Each row has a class, written after it.
[ -5   4   1   0  24 -84   0 -17  -3 -14  24 -38 -25  14   6  15   8  24
  15  16  13   4  -5  16 -25  -1 -43   1  63 -12 -10  -3   7   2  34  29
  -7 -28 -47  45 -48]
pizi
[ -2   1  22  22 -13 -17 -25 -14 -46   9  17 -20  -1   9   5  -7 -14  18
 -36  27   5  16 -36  14  -6 -28  -9  25   4  39 -24   7 -13 -13  12 -19
 -35   4  -4  27 -23]
Rov
[ 23  13 100  13 -38 -46 -22 -30  -7 -22  24 -19   9   3  29   8  20  10
 -23   8 -20 -20 -58  21 -19  27  31  -9 -75  38  11   4  22 -25  -1 -27
 -15   0  10  33  23]
pizi
[  7 -26  -6 -30  18 -63 -10 -11   2 -52  30 -29 -28  -5   3  16  -4 -14
  20  40   0  -9 -23  27 -17 -10 -14  -6  64 -19  -2  -9 -38  17  31  26
  -2   6 -46  41 -42]
nuv
[ 10 -13  45   6  -2 -62  13  -1  -7  10   4 -24  18 -11 -39  16 -24  25
  17 -11 -18 -17 -12  32 -19  52  42  11 -29   4  17 -11  49  27   4 -14
   5  31  38  23   0]
Rov
[ 11  -3  15 -16  21 -61  15 -16   2 -12  33 -48 -32 -18   6  23  -2  -4
  26  32   9  -1  -8  -4 -12 -13 -20   5  61 -18 -18  18  13  14  22  24
 -12  -8 -39  23 -38]
Ruke
[ 23  34  59   5  -6 -40  24   5  -4   7   6   3   7 -12 -30  49 -30 -19
  15  -8 -21 -18   3  44 -22  37  35  -9 -14 -16  -2  -2  36  28  -3  -8
  38  -8  33  12  -1]
Ruke
[-25 -19   9 -17  11  41   3 -34 -33  -8  -2  -6  12 -30  -9 -23  -8  15
  29  22  36 -20  35  32   8 -26  -9  26 -20  -4  18  27   9  -7 -10 -32
 -11   5  67  -8  39]
Zak
[-21 -17   9  17   1 -12 -12 -14  40 -38   3 -11  32  33 -17 -28 -11 -18
   2   9 -80  38  40 -41  63  37 -16 -48   2 -35  49   7 -23 -34 -10 -54
 -50 -17 -13  34 -14]
Ruke
[ 11 -24  48 -33   1 -76 -28  14  28   5  13 -32  25   7   1  14 -23  35
 -13  21 -14 -37 -48   2 -41 -17  -3  20  86   5  26  -8  20 -18  28  -7
  -5  15  31  15 -34]
zavof
[-20 -14  11  -3   7  15  -2  -2  36 -15  12  -3  36  12  -5 -28   2 -24
   9  24 -44   8  31 -38  63  29 -11  -7  17 -45  32  15 -28 -27 -15 -54
 -36 -20 -18  22  -7]
zezol
[ -9   3   5   7  36 -71   5 -22 -19 -25   3 -84 -18   7  10  30  -2  42
  26  31   6  -4  -1  27 -11   5 -50  26  66 -24  -8  -3  26  -3  26  12
 -24 -12 -35  29 -43]
pizi
[ 22   0  32  17 -37 -27 -19   8 -24   3  32 -13  -4  13  19 -55  -2   2
 -43   8   8  38 -31  13  -4  -6  16  20 -22  47   0   5 -36 -25  24 -45
 -22   7   9  17 -49]
pizi
[ 11  29   8  13   2   2 -31 -14 -47  25  -6 -13  -3  13  -1  -1  11   3
 -36  24   6  12 -14  -1   4  -7  28  14  -1  47 -17   2 -30 -16   2  -5
 -28  -3 -11  37 -30]
rig
[ 15  26  20  -6   9   2 -25 -10   8 -33  15  -8   8 -30   5 -18  -4  -7
  27  13   2 -27  -2  24  10  -4  -7  -7 -15 -14 -38  28  17 -37   6 -19
  13 -21  22  42 -24]
Zak
[ 10   0  30 -46 -13 -38   8  37   1 -14  15 -38  10 -22  -1  35 -36 -30
   9  13 -21 -11 -21  27 -13  -4 -35 -10  62 -57   3   0  27  13  26  31
  17  29  20   6  -9]
Rov
[ -2  14  74 -51 -30 -38 -19 -12  17 -10  27   9 -12  -4  15  33  11 -26
  14   9 -11 -13 -56 -13 -48 -19   7  -4  46  -6  15 -27  41  15 -15  21
  52   4  29 -11 -49]
nuv
[  9 -14  20   1   9   4  -6  18   6 -30  13  22  23   4 -20  -8 -37 -20
  10  18 -36 -13  16 -17  78   7 -21 -30  27 -45  45  14 -36  -3   0 -38
 -49 -11 -31  10  21]
nuv
[-11 -20  37 -38  15 -24 -34   7  22 -54  10   0  30 -14   5   1 -26   4
  12  30 -27 -20 -20 -27 -50   5  -3 -28  84   8 -16 -23  35   6  -8  70
   4   8  -2  11 -29]
Ruke
[-16 -10  15   4   1 -33 -28  -2  34 -15  15 -13  38  26  -7 -23   3   2
 -10  16 -78   2  24 -37  53  34 -37 -30  14 -37  38  -2  -9 -28  -1 -53
 -42  -3 -26  53   8]
Zak
[-20  12   7  -5  29 -34  15 -45 -20   0  24  -7 -25  -1   2  29  -4   9
  30  16  29  19   7  13 -25 -21 -63   8  13 -16 -38  20  49  23  11  34
 -23 -28 -17  33 -43]
Ruke
[-16   8  50  18  10 -54   4   6 -16  11  10  -5   5   1 -51  15 -20   5
 -12   0 -21 -31  27  41 -11   7 -11 -45   9  -6  32  -9 -14  -1   7 -18
  29  15  43  -6  10]
Zak
[-14 -29  77 -39  25 -63 -12   5  14  14   9   7  29   5  10  15 -40  -6
   8  14  -4 -33 -16  18 -46  -8   1  -9  37   9  31 -41  55  12  21  21
  -6  32  43  -4 -50]
rig
[ -2   1 -19 -11  20  10 -22  10   0 -23  -8  -7  34   3  -5 -19 -23 -24
   9  37 -70  31  24 -23  78  36 -12  -4  19 -60  40  18 -45 -37   0 -56
 -59  -8 -39  14   2]
zezol
[ 36  39  11   8  21 -35  14  29  -1   2   1 -27   0 -12 -25   8   5  22
   3 -24   5   8  32  36   7  40  27  -9  -4  -8  25 -23  32  17   0 -16
  55  -2  22   5  10]
Zak
[ -2  -6  32 -30 -24 -23  -3  27 -10  20  -1  -3  23   4 -12   8 -25   6
 -17  11  -8  18 -20   5 -32 -10 -22  14  28   0   8 -14  37 -23   8  -8
  -1  15  41   1 -28]
zezol
[ 24  13  14 -31 -30 -87  -9  49  15  15   7  -2  12   5   7  24 -31  12
   5 -17 -35 -13 -45  -7 -60  -6  -8  -7  50 -16  54 -30  27   2  19  20
  17  23  14 -16 -28]
pizi
[ -12   28   28   -6   40 -114   -2  -42    8  -12   33  -62   -9   22
   -6   -4   34   18    2   44   -3   25  -24   17  -29  -27  -26  -22
   48  -46    3   17   -2   -9   38   30  -28    0  -27   50  -74]
Ruke
[ 32  14  11   2 -23  22 -34  17  37 -16 -23 -16  51  32   6  16   0 -41
  10 -32 -48   3  25 -66  56  10  -4 -56  -6 -29  65   3   1 -15 -10 -51
 -34  14  28  15  37]
Zak
[ -1  42  12  42  13 -39 -34 -22 -19 -31  26  -1  38 -27 -13  -6  -6  16
   7  16 -33 -11 -17  24  10  21 -30 -20  17  -9  -7  42   8 -44  -7  17
  11  -4   0  21   5]
Ruke
[  7   2  30  14  -1 -32 -44 -19 -39   6  20  -7   8  19  14 -23  16  21
 -45  32  -1  11 -42   3  -6  -9   6  17  -9  37 -12  15 -35 -21  11 -21
 -37   9 -10  27 -23]
zavof
[ -6  -9  62 -19  18 -12 -30 -18 -11 -13  10   3  13 -26  11  -4   4  -5
  29   0  -7 -32 -27  24  -9  14   9 -41 -27   1 -20   3  36 -17  -4   4
 -11 -13  37  11  25]
Rov
[  6   2 -37  -7  22 -57  -4 -14 -41  -3  14 -36 -47  -1 -16  53  -7  32
  25  21  10 -18 -24  35 -31 -28 -49 -18  40  -9 -17  11  -6  -3  10  39
 -24 -22 -41  21 -31]
zavof
[ -6   8  11  31  -2 -31 -28 -22 -54   8  28 -13   8  21   5 -15   8  17
 -34  35 -11  36 -44  13   6  -4 -16  23  25  27 -28  11 -23 -20   6 -17
 -40  -7 -45  34 -39]
Rov
[ 16  -4 -33 -30  22  34   1  27  22  -2  -7  -7  20  -3   1 -30   6 -21
  -9  30 -46   3  11 -40  86  39  -6  14 -17 -41  41  13 -14 -30 -13 -53
 -33  15 -13  31  10]
Rov
[ -1  -1  -5  -9  27 -62   9 -12   0   2  13 -50 -20   4  -4  38 -10  22
  13  22   8  -2 -11  16 -32  -1 -31  21  54  -6 -27  -2  31   6  22  20
 -12  -7 -27  34 -45]
zezol
[ 38  30 -11  -2  20 -11 -17  24 -44   6  23 -31  10 -50  22 -10  -1  26
   7  12   4 -20 -17   6  29  22  -6  25  16   4  15  32  20 -12  -6   6
 -10   0 -10  -2  25]
rig
[  0 -29   8  -9   4 -48  38  -7 -21 -22  26 -41 -25  10   4  31   4   4
  34   8  22  12  -9  37 -18  13 -33  13  42  -5 -15  -5  49  13   5   5
  10 -20 -14  16 -32]
nuv
[-21  -6  16  14 -18 -36 -33 -16 -74  29  10 -17 -33  11  52  18   3  23
 -20  20  16  15 -34  30 -32 -44 -17  64 -16  35 -10 -12 -23  -6  13 -25
  -9 -20  -4  12 -60]
zezol
[  6  -6  15 -14  20 -51  10 -17  -6 -22  20 -57 -27  -6   6  19  16  17
  10  20  20  12 -28   7 -17   2 -19   7  41  -2 -22  -1  32  17  19  30
  -7  -4 -26  28 -31]
Rov
[-16 -35  19  -1  12  -4  41  43   4  28  19 -22  68   2 -10 -35  12  17
  14  59 -40 -42  11 -92  67  42 -11  40  37 -45  87  13 -23 -12 -58 -56
 -61  40 -44 -42  11]
zavof
[ -2  28  45  -3 -13 -44  12  28  24  23  14 -54  19  -4   4  24 -29  -3
 -18   3  -5   3 -12 -11 -31 -15  -2   2  53  -4  24 -25  20  18  12  34
  11  35   8 -26 -62]
rig
[  3  -6  53 -29 -21 -33 -18  22   2  -2  11  -5  20   5   3  22 -44  -4
   6  13  -4 -10 -21  12 -38 -37  18 -13  51   1  16 -31  32  -1   9  10
  14   2  29  -5 -23]
nuv
[-24 -18  65 -50  17 -34 -27 -47 -29 -45 -13  24  17  14 -11 -10   0  -5
  28   5 -13  46 -19  15   8  13   0 -11  24 -17  40   5  20 -24   8  12
 -42  -5  11  22 -38]
zezol
[ 30  51  21   7 -24 -37 -21   6  29   5   4 -18   7  -6  -8 -12  19   1
 -14  20 -22 -22 -45  17 -22   6   2 -28 -31 -10 -36 -11  -3 -39  15 -18
   6  -8  20  43 -29]
pizi
[  8   2  22 -43  20 -29 -12  37 -15  18  -4 -12  22 -13  -9  45 -52 -13
  18  26 -21 -24  18   6 -28 -10 -26  -7  81 -18  -7 -13  60 -16   6  14
  13   7  35  12  -3]
Ruke
[ 18 -11  21 -42 -23 -49 -10  17  29   2   8  -2   1 -15   2   0 -15  -5
  25 -16  -1  -6 -15  -5 -36  -5  23 -10  36 -10   2 -25  37  30  28  31
  20   9  16  14 -32]
Zak
[ 22  13  14 -10  26 -74  -1   8 -88  -2  24  -2 -32  20  17  35  35  21
 -21  11  17 -17 -17  65   1 -11 -14  15  20   1  50  22 -41 -20  13   3
   3 -33 -45  62  -3]
rig
[ 54  10 -26 -59  19 -21   8  13 -22  -3  37  28 -62 -18  36  30 -28 -39
 -16  38  42  20 -35  70 -30 -44 -46  -5   8 -11 -34  21 -23  -2  75  22
 -12 -27 -49  19  -1]
pizi
[ -5   4  52 -29 -28 -31  -8   9   1 -11  13 -15  17  -6  10   4 -33 -21
   9  24   4   3 -27 -19 -10 -24  -6  11  65  -4  15 -17  24  12  10  17
   6  13  24  -8 -47]
nuv
[  9  40  62 -66 -55 -33  25  47 -47  55  57   1 -18 -42  25  -8 -40 -23
  15  -6  41 -10 -19  41 -34 -58   9  32 -33 -41  -8  11  28  49  10  34
  14   5  33  12 -33]
nuv
[ -3  -4  72   3  13  -8   4  -3 -21  -6  15  11  29 -14 -32  18 -26 -10
  13  19  -1 -29   8  48  -7  42  27  -6   5   1  -3 -11  22  28 -10 -17
  28   3  45 -10  20]
nuv
[-22 -32  -3   4  -2  22  35  -7  35 -23 -33 -29  24  18 -11  14  14 -29
  35 -19 -16  17  61 -12  85  62 -21 -19 -12 -49  57   9 -24 -14   1 -53
 -25 -49  14  32  19]
zezol
[ 12  15  13 -27  22 -20 -24   5 -23  32  36  15 -16 -49  -7  -2 -43  -8
  34 -10  29 -46  -9  52   2 -25  -2 -10  21   1 -39  19   9   1  19  22
   1 -31  18  44 -12]
Rov
[-14 -12   6  -6   7   0   4   7  57 -31   3 -21   9  11 -16 -20   0 -30
   2  12 -69   1  41 -44  79  43 -19 -55  12 -51  46   4 -34 -26  -5 -36
 -36 -26 -27  34 -16]
rig
[ -2  11  30  10   8 -30   8  -9 -22   1  -6  -6  13 -20 -34  34 -20  25
  10 -13  -9 -21  -4  33  -1  43  10  14  -3  -5  14   2  27  31  -2   8
  13   5  24  12  31]
Rov
[ 12  21  12 -12  24  -3 -18  -1  10 -37  10   3  27 -20  17   9 -18  -5
  24 -12  -5 -32 -12  39   0  -5 -34 -15  17 -19  11  12  13 -15   0   2
   3   3  17   2  21]
Zak
[ -6   8  11 -30   3 -51 -18   8   5  20  -2 -15  19 -15  -6  20 -14  11
  12  14 -11 -19  -8 -25 -36   5  -1  21  54  13  24 -26  45  -5   0  35
  21  31  19  17 -49]
rig
[-18 -12 -28  -3 -11 -66  -3 -34   5  -3  31 -29 -42  18   7   7  13   7
  -3  49  -7  21 -26 -12 -40 -48 -12  -7  49  17   4 -31   0  -4   6  40
  -7   4 -60  18 -83]
rig
[ 10   8  16  -2  -4 -36 -10   7 -25   9   7 -25  26 -14  -1 -11  -6   1
  15  27 -11 -22 -29  25  -8  11 -19   2  -1  -9 -27  29   7 -53   9 -34
 -17  -4  36  12  -2]
zavof
[-18  33  21   2   7  -2   3 -22   6  35  -7  -9  30 -13 -48 -24   7  -2
  -1 -18  24  20  40  27 -17  34  34   6 -36  -6 -17  16 -30  29  27  -7
  12  14  58  26 -10]
Zak
[  2  13  57 -33 -14 -33 -22  25 -19  -5   7   3  16   9 -13  24 -23   5
   2   8   6 -37 -14  30 -40 -28 -20 -11  52 -13  28 -21  27  -4   1  27
  30   4  58  23 -51]
pizi
[  5  16  36  10  26 -52 -29   8   4 -10  15 -15  34   1   1 -40   5 -13
 -17  39  -3 -16 -20   3  19   3 -40 -31  10   8  -6   1   1 -60  18 -23
 -11  13  41  29 -37]
zezol
[-14 -20  14   6   8 -24  -1   3  47 -28  24  -9   2  31 -33 -14  18 -35
  -4  -9 -75  -1  56  -3  76  45 -27 -67   4 -72  46   2 -34 -12  -5 -36
  -9  -7 -23  64 -25]
rig
[-27   3  42  16  54  -3 -14 -21  -1  17   9  15  12 -46 -40   5 -35   2
  11  -8  -8 -24  28  43  16  31 -13 -34  27 -16  -8  16  14  13  17  -3
  26  -1  52 -48  60]
Rov
[ 17  18  28 -21 -10 -65 -12  19  -6  22   6  -5  10   1   2  28 -23  -2
  16  -7 -21   0 -28  -1 -40 -19  -7   0  38 -16  10 -15  44   5   8  18
   2  21  19   8 -45]
Ruke
[-11   5  32 -11 -28   8  10 -14   2 -55  11 -12   2 -13   4 -25  -4   6
  11 -14   1  32   3  10 -12   0  -6  -1 -61 -12  11  16  18   3  -9   0
   0  10  24   2 -27]
Zak
[ -8  19  27 -24  -7 -67 -20  26 -27  39   3 -26  28 -19 -20  36 -45  18
   6   4 -16 -16   2   8 -43  -2  11 -19  47 -19  12  -7   3  27  32  71
 -23   9 -13  27 -10]
rig
[  0   0  64 -31   6 -10  -4  19  -4   1  -9   5  30  -1 -14  11 -24   1
  -4   5  10 -12  -2  17 -27  -5 -15  -6  17 -13  -4 -11  43   6  18  17
  -6   6  52  18 -41]
rig
[ 22  42  42  -8   5 -33 -39 -13 -11 -12  23 -29   9 -22  17 -11  12   5
  -1  27  -6 -18 -45  14   5  -9  -5 -13 -10 -14 -31  21   4 -30   4   6
 -22   1  -5  30 -11]
zavof
[  5  15  13 -35 -32 -38  -3  39   0  19  17 -16  13   0  10   2 -25  -5
 -11   9  -8  15 -31   6 -27 -11  -7  12  31 -14  17 -11  29  -2  19  10
  26   3  37   0 -45]
nuv
[-14  18  58  29  -4  -5 -29 -17 -73  20  19  -8   4  13  -3   1 -12  20
 -48  15  13   8 -11  16   5 -38 -22   0 -11  44   2  15 -41 -14   1  -3
 -64   4 -16  24 -23]
rig
[ -2  -1  67 -24 -13 -73   4  23  -7  16  16  -4  11  10  13  -6 -27 -17
  -4  10  -8  -4 -16  23 -39 -41  23  -1  30 -18  34 -17  16  -9  27  -3
  11  22  29 -13 -55]
rig
[-11 -16  22  -9   8 -23  -2  -5  41 -35  18   1  23  25  -2 -37  21 -39
   9   7 -68  14  18 -34  62  45 -10 -42   4 -52  52   6 -32  -9 -15 -38
 -34  -4 -14  37 -24]
Ruke
[ -1  -1 -20  -4  15 -72  18 -23  18 -28  36 -44 -49   7 -22  21  -7  13
  17  11  13   6   7  11 -26 -20 -69   1  73 -10 -34   5  24  15  30  20
   9 -11 -34  53 -72]
Zak
